Look-ups in named tables: a row name and a column name give one cell, copied from the table.

Gupopo =
	Nemanel	Nogi	Sanibik	Nel	Loku	Letizu	Siv	Ros
Vun	-6345	-4757	-2035	-1908	-8750	-501	4236	350
Rad	-3927	-2704	620	104	-6748	-635	1775	-1068
Nopinib	-5226	-3911	-39	-400	-6184	-1463	-94	-1750
Gobe	-9403	-6844	-704	-975	-4141	3154	-4750	-4667
Bal	-705	-1132	-6588	-5910	1106	5594	-3441	-4815
Rul	382	-560	-5136	-4861	-350	2127	-2089	-3535
Fugim	280	977	2692	1719	-2305	4328	-1505	-4090
Ragured	-7636	-6236	712	56	-3474	-6460	-7878	-4289
Migiker	-3296	-2056	5771	4132	-1415	-3013	-8779	-6000
Zizu	-925	-1977	-3563	-3571	-504	-6615	-5750	-3533
Bufolug	391	264	2462	1350	716	-1927	-7865	-5828
Lod	-6443	-4918	2969	1935	-4042	-4715	-6520	-4091

What is the Letizu of Nopinib in Gupopo?
-1463
What is the Loku of Migiker in Gupopo?
-1415
What is the Sanibik of Nopinib in Gupopo?
-39
What is the Nel of Rul in Gupopo?
-4861
What is the Loku of Rad in Gupopo?
-6748
What is the Sanibik of Zizu in Gupopo?
-3563
What is the Nogi of Ragured in Gupopo?
-6236
What is the Ros of Migiker in Gupopo?
-6000
What is the Nel of Gobe in Gupopo?
-975
What is the Nel of Rad in Gupopo?
104
What is the Ros of Rul in Gupopo?
-3535
What is the Nogi of Zizu in Gupopo?
-1977
What is the Nemanel of Zizu in Gupopo?
-925
What is the Letizu of Lod in Gupopo?
-4715
What is the Nel of Vun in Gupopo?
-1908
What is the Letizu of Bufolug in Gupopo?
-1927
What is the Nemanel of Nopinib in Gupopo?
-5226
What is the Siv of Vun in Gupopo?
4236
What is the Letizu of Ragured in Gupopo?
-6460
What is the Nel of Ragured in Gupopo?
56
Which row has the largest Nel? Migiker

Table Feron
	Pibe	Vafef	Kegu	Dal	Fom
Defifud	73	82	119	79	167
Tuz	89	75	87	60	111
Boz	145	97	110	49	139
Mov	116	75	117	79	126
Risike	74	99	115	111	136
Luroteg	95	30	83	165	97
Difikal	204	88	110	56	76
Zab	117	110	104	22	91
Ferekil	185	40	92	79	75
Nad	90	105	128	76	142
Mun	95	54	81	140	93

Dal of Boz: 49
Dal of Risike: 111
Pibe of Boz: 145
Kegu of Nad: 128
Vafef of Ferekil: 40
Pibe of Tuz: 89
Kegu of Boz: 110
Pibe of Luroteg: 95
Fom of Mov: 126
Fom of Luroteg: 97
Fom of Nad: 142
Pibe of Mun: 95
Vafef of Boz: 97
Fom of Boz: 139
Vafef of Tuz: 75
Dal of Ferekil: 79
Kegu of Zab: 104
Dal of Mun: 140
Pibe of Nad: 90
Vafef of Defifud: 82
Row with the largest Dal: Luroteg

Zulake
columns: Ped, Sot, Kol, Gamita, Zep, Fif, Zab, Varin, Tosofi
Ramobi: [194, 173, 139, 173, 118, 69, 186, 114, 174]
Konunom: [211, 188, 141, 170, 108, 83, 183, 117, 178]
Turofam: [214, 117, 178, 159, 138, 51, 198, 172, 189]
Kituzo: [221, 129, 154, 157, 127, 35, 195, 158, 186]
Vefatim: [188, 157, 134, 175, 125, 63, 182, 110, 164]

Tosofi of Konunom: 178
Kol of Konunom: 141
Gamita of Turofam: 159
Tosofi of Ramobi: 174
Fif of Kituzo: 35
Zab of Vefatim: 182
Varin of Vefatim: 110
Sot of Konunom: 188
Kol of Vefatim: 134
Zab of Turofam: 198
Ped of Vefatim: 188
Kol of Turofam: 178
Gamita of Vefatim: 175
Row with the largest Tosofi: Turofam

Ludin:
           Zar   Riru   Palo  Momovel  Gidonub   Gotu
Biron    65.61  51.06  32.47    33.97    52.74  66.02
Kori     58.28  31.11  42.79    66.74    49.14  30.00
Dob      40.21  63.93  37.97    43.97    63.26  35.51
Kor      31.59  18.26  50.35    79.44    60.70  23.39
Zage     43.82  28.89  54.34    67.70    41.03  29.52
Mirat    72.16  14.82  61.25    67.98    14.03  66.12
Tubo     65.69  56.55  41.52    31.03    32.38  43.86
Vuraku   69.77  65.51  10.64    65.40    70.11  10.89
Lififu   67.98  42.77  26.56    47.46    69.49  56.17
Kibupun  41.65  67.04  30.66    53.53    59.58  28.28
Nipo     66.06  56.44  31.77    37.54    63.64  60.71
Zubinu   59.06  45.36  42.20    60.77    33.65  60.31
Bodudo   83.34  54.80  11.49    52.53    83.98  33.73
Som      32.93  55.41  72.28    72.26    54.33  32.28

What is the Palo of Bodudo in Ludin?
11.49
What is the Palo of Som in Ludin?
72.28
What is the Gidonub of Nipo in Ludin?
63.64
What is the Palo of Mirat in Ludin?
61.25
What is the Palo of Kori in Ludin?
42.79
What is the Gidonub of Som in Ludin?
54.33
What is the Riru of Tubo in Ludin?
56.55
What is the Gotu of Tubo in Ludin?
43.86
What is the Palo of Lififu in Ludin?
26.56
What is the Riru of Kibupun in Ludin?
67.04
What is the Riru of Dob in Ludin?
63.93
What is the Momovel of Nipo in Ludin?
37.54
What is the Gotu of Zage in Ludin?
29.52
What is the Zar of Kibupun in Ludin?
41.65
What is the Gidonub of Dob in Ludin?
63.26
What is the Palo of Kibupun in Ludin?
30.66
What is the Gotu of Dob in Ludin?
35.51
What is the Palo of Biron in Ludin?
32.47
What is the Riru of Som in Ludin?
55.41
What is the Gotu of Som in Ludin?
32.28

Table Degili
	Tusev	Leg	Romod	Tevot	Gotofi	Zaf	Nat
Madubu	3.22	5.37	5.75	7.44	8.92	5.05	1.93
Malu	9.40	7.91	7.69	2.89	6.07	7.41	6.80
Vabufo	4.08	6.32	6.45	6.24	9.07	5.62	4.38
Mor	7.48	4.01	6.26	8.97	5.98	6.40	5.06
Pab	8.91	5.59	5.81	6.60	5.59	8.62	5.01
Bibe	8.93	2.46	6.04	7.92	4.14	4.77	4.67
Ziv	8.30	5.24	6.25	7.13	6.09	7.17	5.41
Vav	3.46	5.17	5.58	7.18	9.37	5.67	3.02

What is the Gotofi of Pab in Degili?
5.59
What is the Tusev of Bibe in Degili?
8.93
What is the Gotofi of Vav in Degili?
9.37
What is the Leg of Vabufo in Degili?
6.32
What is the Gotofi of Malu in Degili?
6.07
What is the Tusev of Vav in Degili?
3.46
What is the Nat of Malu in Degili?
6.80
What is the Nat of Pab in Degili?
5.01

Dokala =
|  | Bef | Dosopel | Lek | Lak | Rog | Zom | Vodoluf | Gotirol | Vagugip |
|---|---|---|---|---|---|---|---|---|---|
| San | 51.451 | 46.118 | 59.666 | 39.268 | 61.484 | 49.376 | 32.181 | 89.645 | 51.568 |
| Belat | 65.941 | 42.513 | 53.199 | 39.234 | 69.512 | 49.356 | 30.796 | 75.625 | 55.228 |
| Led | 60.960 | 39.440 | 60.187 | 42.256 | 69.471 | 51.766 | 31.568 | 72.428 | 54.372 |
| Lalo | 55.415 | 43.840 | 41.403 | 42.679 | 66.793 | 49.172 | 37.673 | 81.806 | 59.394 |
| Kuzana | 68.121 | 44.546 | 50.381 | 37.829 | 71.330 | 52.415 | 23.030 | 78.643 | 53.719 |
| Zomen | 62.383 | 48.436 | 58.672 | 40.861 | 63.736 | 45.142 | 37.199 | 77.405 | 59.506 |
| Vodogu | 56.547 | 46.165 | 62.395 | 42.053 | 57.889 | 52.707 | 27.045 | 85.970 | 46.258 |
| Fip | 58.482 | 44.732 | 48.404 | 36.197 | 66.951 | 53.073 | 35.369 | 69.568 | 57.793 |
| Nug | 56.409 | 43.072 | 59.340 | 41.228 | 66.679 | 53.135 | 33.910 | 70.448 | 56.530 |
| Tig | 58.245 | 42.319 | 56.846 | 45.961 | 56.725 | 51.991 | 29.610 | 81.556 | 52.147 |
| Nasibil | 62.902 | 40.712 | 62.822 | 43.331 | 67.823 | 48.384 | 33.418 | 74.745 | 55.170 |

What is the Zom of San in Dokala?
49.376
What is the Dosopel of Nasibil in Dokala?
40.712
What is the Lak of Kuzana in Dokala?
37.829
What is the Dosopel of San in Dokala?
46.118
What is the Vodoluf of Led in Dokala?
31.568
What is the Vodoluf of Lalo in Dokala?
37.673
What is the Vodoluf of Zomen in Dokala?
37.199
What is the Bef of Fip in Dokala?
58.482
What is the Vodoluf of Nasibil in Dokala?
33.418
What is the Vodoluf of Kuzana in Dokala?
23.030
What is the Gotirol of Nasibil in Dokala?
74.745
What is the Bef of Lalo in Dokala?
55.415
What is the Zom of Nug in Dokala?
53.135
What is the Rog of Zomen in Dokala?
63.736

